Here is a tiny trained network, its code and every weight. The questions are about switching its units off for an input and a class, where a switched-off unit gives its printed mean instead of its output.

import numpy as np


def w(rows, s, z=0):
    codes = np.array(rows[::2]) - 128.0
    scale = np.full(codes.shape[1], s)
    scale[-1] = z or s
    return codes * scale


def f(y):
    return y / 2 * (1 + np.tanh(0.7978845608 * (y + 0.044715 * y**3)))


def log_softmax(a):
    a = a - a.max(-1, keepdims=True)
    return a - np.log(np.exp(a).sum(-1, keepdims=True))


def net(x, mask):
    res = np.array(x, float).reshape(1, 6) / 4 @ E
    y = f(res @ A[0][:, :-1].T + A[0][:, -1])
    res = res + np.where(mask, y, B[0][:, -1]) @ B[0][:, :-1]
    return log_softmax(res[-1] @ U[:, :-1].T + U[:, -1])


A, B = {}, {}
E = w([
[231,5,60],'x0',
[222,226,32],'x1',
[66,135,2],'x2',
[127,128,129],'x3',
[127,128,129],'x4',
[129,128,127],'x5',
],0.0061)
A[0] = w([
[140,147,167,2],'N1',
[150,157,114,123],'N2',
[153,154,119,7],'N3',
[118,161,159,119],'N4',
[75,63,121,63],'N5',
[91,161,134,72],'N6',
[131,113,143,66],'N7',
[186,63,141,46],'N8',
[161,161,128,142],'N9',
[156,163,118,91],'N10',
[126,148,146,51],'N11',
[165,137,171,106],'N12',
[141,79,95,55],'N13',
[157,102,125,42],'N14',
[175,120,124,37],'N15',
[161,136,170,37],'N16',
[163,134,169,17],'N17',
[171,161,122,16],'N18',
[99,149,148,38],'N19',
[72,175,137,7],'N20',
[102,91,148,48],'N21',
[109,86,145,70],'N22',
[147,163,105,31],'N23',
[140,79,105,74],'N24',
[151,98,179,49],'N25',
[123,152,151,89],'N26',
[184,133,179,48],'N27',
[107,156,139,97],'N28',
[182,150,114,104],'N29',
[119,109,151,19],'N30',
[151,148,117,29],'N31',
[180,101,109,56],'N32',
[154,81,132,119],'N33',
[103,89,143,61],'N34',
[106,111,138,6],'N35',
[139,94,114,61],'N36',
[140,202,105,132],'N37',
[84,121,71,38],'N38',
[250,142,67,137],'N39',
[139,54,100,51],'N40',
],0.018,0.0053)
B[0] = w([
[124,141,107,129],'N1',
[99,133,156,148],'N2',
[102,145,120,126],'N3',
[173,143,109,155],'N4',
[84,164,158,167],'N5',
[199,164,107,149],'N6',
[116,136,119,124],'N7',
[156,168,139,177],'N8',
[80,106,125,154],'N9',
[86,143,150,146],'N10',
[131,144,113,125],'N11',
[78,52,50,151],'N12',
[138,174,112,156],'N13',
[151,180,98,134],'N14',
[122,172,117,139],'N15',
[106,119,62,137],'N16',
[58,128,3,134],'N17',
[83,166,142,138],'N18',
[137,166,115,137],'N19',
[159,155,115,159],'N20',
[92,155,122,143],'N21',
[93,159,146,146],'N22',
[102,140,131,139],'N23',
[155,174,126,155],'N24',
[117,139,114,153],'N25',
[167,152,95,136],'N26',
[101,100,37,153],'N27',
[176,168,79,142],'N28',
[100,135,132,163],'N29',
[82,152,111,126],'N30',
[101,146,120,126],'N31',
[125,172,102,161],'N32',
[135,146,107,162],'N33',
[78,174,143,144],'N34',
[72,200,87,122],'N35',
[126,163,114,137],'N36',
[116,122,167,183],'N37',
[98,44,2,151],'N38',
[109,121,173,248],'N39',
[139,157,135,171],'N40',
],0.0097,0.011)
U = w([
[215,203,90,44],'0',
[81,40,13,79],'1',
[137,87,156,236],'2',
[41,139,192,28],'3',
[149,77,150,226],'4',
[152,81,147,216],'5',
[219,2,184,9],'6',
],0.013,0.014)

Each question gives the input, the list of numbers given to net, and the class t.
The units are the neurons (one row each of A and B). Each row of codes is followed by its name. A weight is (code - 128) times the scale printed after its matrix; where a second scale follows, it is the last column's (A, B and U).
mask holds one flag per neuron, in row order. A switched-off neuron (its flag False) gives its mean, the last column of its row in B, instead of its output. The means were averaged over made-up inputs and are rounded, as every weight is.
A unit's drop is (log p(t) with every unit on - log p(t) with that unit switched off) / (log p(t) with every unit on - log p(t) with every unit switched off).
The circuit of an input: a set's keep is (log p(t) with only the set's units on - log p(t) with every unit switched off) / (log p(t) with every unit on - log p(t) with every unit switched off). Starting from the 12 units with the biggest drops (on a tie, the unit counted first), units are removed one at a time, each time the one whose removal leaves the highest keep (on an exact tie, the one counted first), for as long as the keep stays at least 0.8.
circuit, biggest first: the units of the circuit, biggest drop first
k most important neurons: the k neurons with the biggest drops, biggest first
drop when u is switched off: that unit's drop, to one decimal
input [-6,-6,8,1,4,-2], class 1: circuit, biggest first	N38
input [8,-6,8,7,-6,-5], class 0: circuit, biggest first	N24, N40, N13
input [1,-7,0,4,6,-2], class 3: circuit, biggest first	N5, N34
input [4,-4,-6,5,-3,6], class 1: circuit, biggest first	N27, N12, N17
input [6,2,-5,1,5,-6], class 0: 3 most important neurons	N8, N32, N14
input [-4,4,-6,2,0,6], class 1: 3 most important neurons	N12, N27, N17
input [1,-8,6,6,1,8], class 3: 2 most important neurons	N5, N34
input [1,-6,5,0,2,-6], class 3: 2 most important neurons	N5, N34
input [-6,7,2,2,7,-4], class 3: 2 most important neurons	N37, N10
input [1,8,6,-6,0,-7], class 3: drop when N37 is switched off	0.1
input [-4,8,8,-5,7,5], class 1: drop when N38 is switched off	2.7
input [8,-6,-8,5,-2,3], class 0: drop when N8 is switched off	0.6
input [7,-6,6,3,6,-5], class 0: drop when N24 is switched off	0.2
input [-8,4,3,-4,3,-6], class 0: circuit, biggest first	N6
